Here is a tiny trained network, its code and every weight. The questions are about switching its units off for an input and a target symbol, where a switched-off unit gives its printed mean instead of its output.

import numpy as np


def w(rows, s, z=0):
    codes = np.array(rows[::2]) - 128.0
    scale = np.full(codes.shape[1], s)
    scale[-1] = z or s
    return codes * scale


def f(y):
    return np.maximum(y, 0)


def softmax(a):
    e = np.exp(a - a.max(-1, keepdims=True))
    return e / e.sum(-1, keepdims=True)


def log_softmax(a):
    a = a - a.max(-1, keepdims=True)
    return a - np.log(np.exp(a).sum(-1, keepdims=True))


def net(x, mask):
    ids = ['αδεζηθλπστφψω'.index(c) for c in x.split()]
    T = len(ids)
    res = E[ids] + P[:T]
    u = 0
    for l in range(2):
        r = res
        for j in range(2):
            rows = slice(2 * j, 2 * j + 2)
            q, k, v = (r @ M[l][rows].T for M in (Q, K, V))
            z = softmax(np.where(np.tri(T) > 0, q @ k.T / 2**0.5, -1e9)) @ v
            o = O[l][rows]
            res = res + np.where(mask[u + j], z, o[:, -1]) @ o[:, :-1]
        u += 2
        y = f(res @ A[l][:, :-1].T + A[l][:, -1])
        res = res + np.where(mask[u : u + 4], y, B[l][:, -1]) @ B[l][:, :-1]
        u += 4
    return log_softmax(res[-1] @ U[:, :-1].T + U[:, -1])


Q, K, V, O, A, B = {}, {}, {}, {}, {}, {}
E = w([
[99,150,221],'α',
[182,112,162],'δ',
[148,118,148],'ε',
[102,108,177],'ζ',
[78,76,142],'η',
[129,131,126],'θ',
[164,160,229],'λ',
[121,95,147],'π',
[48,96,141],'σ',
[105,140,10],'τ',
[121,113,156],'φ',
[122,117,150],'ψ',
[28,155,123],'ω',
],0.013)
P = w([
[113,55,150],'0',
[128,254,180],'1',
[129,192,119],'2',
[109,147,102],'3',
[98,136,115],'4',
[87,124,108],'5',
],0.0092)
Q[0] = w([
[64,210,52],'0.h1',
[106,64,99],'0.h1',
[58,136,217],'0.h2',
[143,2,235],'0.h2',
],0.0072)
K[0] = w([
[172,148,50],'0.h1',
[168,216,111],'0.h1',
[159,150,1],'0.h2',
[196,223,90],'0.h2',
],0.0091)
V[0] = w([
[41,185,96],'0.h1',
[109,185,9],'0.h1',
[176,151,175],'0.h2',
[107,201,97],'0.h2',
],0.012)
O[0] = w([
[247,48,253,242],'0.h1',
[224,97,73,254],'0.h1',
[42,165,144,75],'0.h2',
[243,229,117,144],'0.h2',
],0.007,0.0059)
A[0] = w([
[157,2,108,1],'0.n1',
[186,240,189,208],'0.n2',
[130,56,88,66],'0.n3',
[166,133,155,136],'0.n4',
],0.0078,0.0047)
B[0] = w([
[110,157,237,197],'0.n1',
[98,2,73,254],'0.n2',
[62,135,214,171],'0.n3',
[78,83,93,191],'0.n4',
],0.0068,0.0053)
Q[1] = w([
[151,69,94],'1.h1',
[100,35,168],'1.h1',
[223,30,78],'1.h2',
[1,185,173],'1.h2',
],0.0094)
K[1] = w([
[104,177,165],'1.h1',
[37,146,178],'1.h1',
[172,210,105],'1.h2',
[108,5,200],'1.h2',
],0.012)
V[1] = w([
[116,91,222],'1.h1',
[211,75,85],'1.h1',
[83,121,1],'1.h2',
[170,186,102],'1.h2',
],0.012)
O[1] = w([
[196,184,146,254],'1.h1',
[168,9,169,83],'1.h1',
[2,135,195,155],'1.h2',
[88,129,57,89],'1.h2',
],0.0089,0.0082)
A[1] = w([
[99,115,62,87],'1.n1',
[105,105,75,253],'1.n2',
[83,175,77,57],'1.n3',
[156,139,10,182],'1.n4',
],0.014,0.0027)
B[1] = w([
[102,111,199,140],'1.n1',
[143,80,191,166],'1.n2',
[149,89,4,253],'1.n3',
[91,106,255,214],'1.n4',
],0.009,0.0063)
U = w([
[188,159,1,15],'α',
[76,126,121,167],'δ',
[72,138,164,121],'ε',
[153,170,102,27],'ζ',
[105,172,171,86],'η',
[23,66,206,133],'θ',
[55,117,68,252],'λ',
[90,155,162,78],'π',
[119,187,233,48],'σ',
[244,114,45,230],'τ',
[83,153,161,93],'φ',
[70,160,181,85],'ψ',
[159,170,217,67],'ω',
],0.0067,0.0036)

Each question gives the input, a string of symbols that net reads in full, and the target symbol t.
The units are the heads (2 rows each of Q, K, V and O) and the neurons (one row each of A and B). Each row of codes is followed by its name. A weight is (code - 128) times the scale printed after its matrix; where a second scale follows, it is the last column's (O, A, B and U).
mask holds one flag per unit, layer by layer, with each layer's heads first. A switched-off unit (its flag False) gives its mean, the last column of its rows in O or B, instead of its output. The means were averaged over made-up inputs and are rounded, as every weight is.
A unit's drop is (log p(t) with every unit on - log p(t) with that unit switched off) / (log p(t) with every unit on - log p(t) with every unit switched off).
The circuit of an input: a set's keep is (log p(t) with only the set's units on - log p(t) with every unit switched off) / (log p(t) with every unit on - log p(t) with every unit switched off). Starting from all 12 units, units are removed one at a time, each time the one whose removal leaves the highest keep (on an exact tie, the one counted first), for as long as the keep stays at least 0.8.
circuit, biggest first: the units of the circuit, biggest drop first
top k neurons: the k neurons with the biggest drops, biggest first
k most important neurons of layer l: the k neurons of layer l with the biggest drops, biggest first
heads that matter: for each layer, one digit per head in row order, 1 if its drop is at least 0.15 and else 0, layers parted by /
input σ ω ω ω τ, target ω: circuit, biggest first -> [0.h1; 1.n4; 1.h2]
input δ ψ δ, target λ: heads that matter -> 10 / 10
input λ η λ, target α: circuit, biggest first -> [1.h1; 0.h1; 1.n3; 0.h2]
input τ ω τ η, target θ: 2 most important neurons of layer 0 -> [0.n2; 0.n4]
input λ λ ε, target α: circuit, biggest first -> [1.h1; 1.n3; 0.h1]
input τ θ φ τ φ, target θ: circuit, biggest first -> [1.h1; 0.n2; 1.h2]
input τ δ τ θ, target θ: circuit, biggest first -> [1.h2; 1.h1; 0.n2]
input τ ω φ, target τ: heads that matter -> 11 / 11
input ω ω σ φ ω, target τ: circuit, biggest first -> [1.h2; 0.h1]
input ω τ ω α, target τ: heads that matter -> 11 / 10
input τ τ σ, target θ: circuit, biggest first -> [1.h1; 1.h2; 0.n2; 0.h2]
input ω ψ η, target τ: heads that matter -> 00 / 11
input ω θ σ, target τ: circuit, biggest first -> [1.h2]
input τ ω α, target τ: circuit, biggest first -> [0.h2; 1.h2]
input τ τ ζ σ, target θ: circuit, biggest first -> [1.h1; 1.h2; 0.n1]
input λ ω ζ, target α: circuit, biggest first -> [1.h1; 0.h1; 1.n3; 0.h2]
input τ ω λ, target τ: circuit, biggest first -> [1.h2]
input ω τ λ τ η, target τ: circuit, biggest first -> [0.h2; 1.h2]
input τ π ω, target τ: circuit, biggest first -> [0.h2; 1.h2]
input σ ω τ π, target ω: top 4 neurons -> [1.n4; 0.n1; 1.n3; 0.n3]
input τ α ω δ τ λ, target θ: top 3 neurons -> [0.n2; 0.n1; 1.n3]
input τ ω ε, target τ: top 2 neurons -> [0.n1; 1.n4]
input δ δ λ φ, target λ: circuit, biggest first -> [0.h1; 1.h1; 1.n3]
input λ ω δ σ, target α: top 2 neurons -> [1.n3; 1.n4]
input τ ω τ, target θ: top neuron -> [1.n4]
input τ ω τ σ ψ, target θ: top 3 neurons -> [0.n2; 1.n3; 0.n4]
input τ τ ω φ σ ω, target θ: top neuron -> [1.n3]
input τ τ ω, target θ: 2 most important neurons of layer 1 -> [1.n3; 1.n2]
input τ τ θ, target θ: 2 most important neurons of layer 0 -> [0.n2; 0.n4]
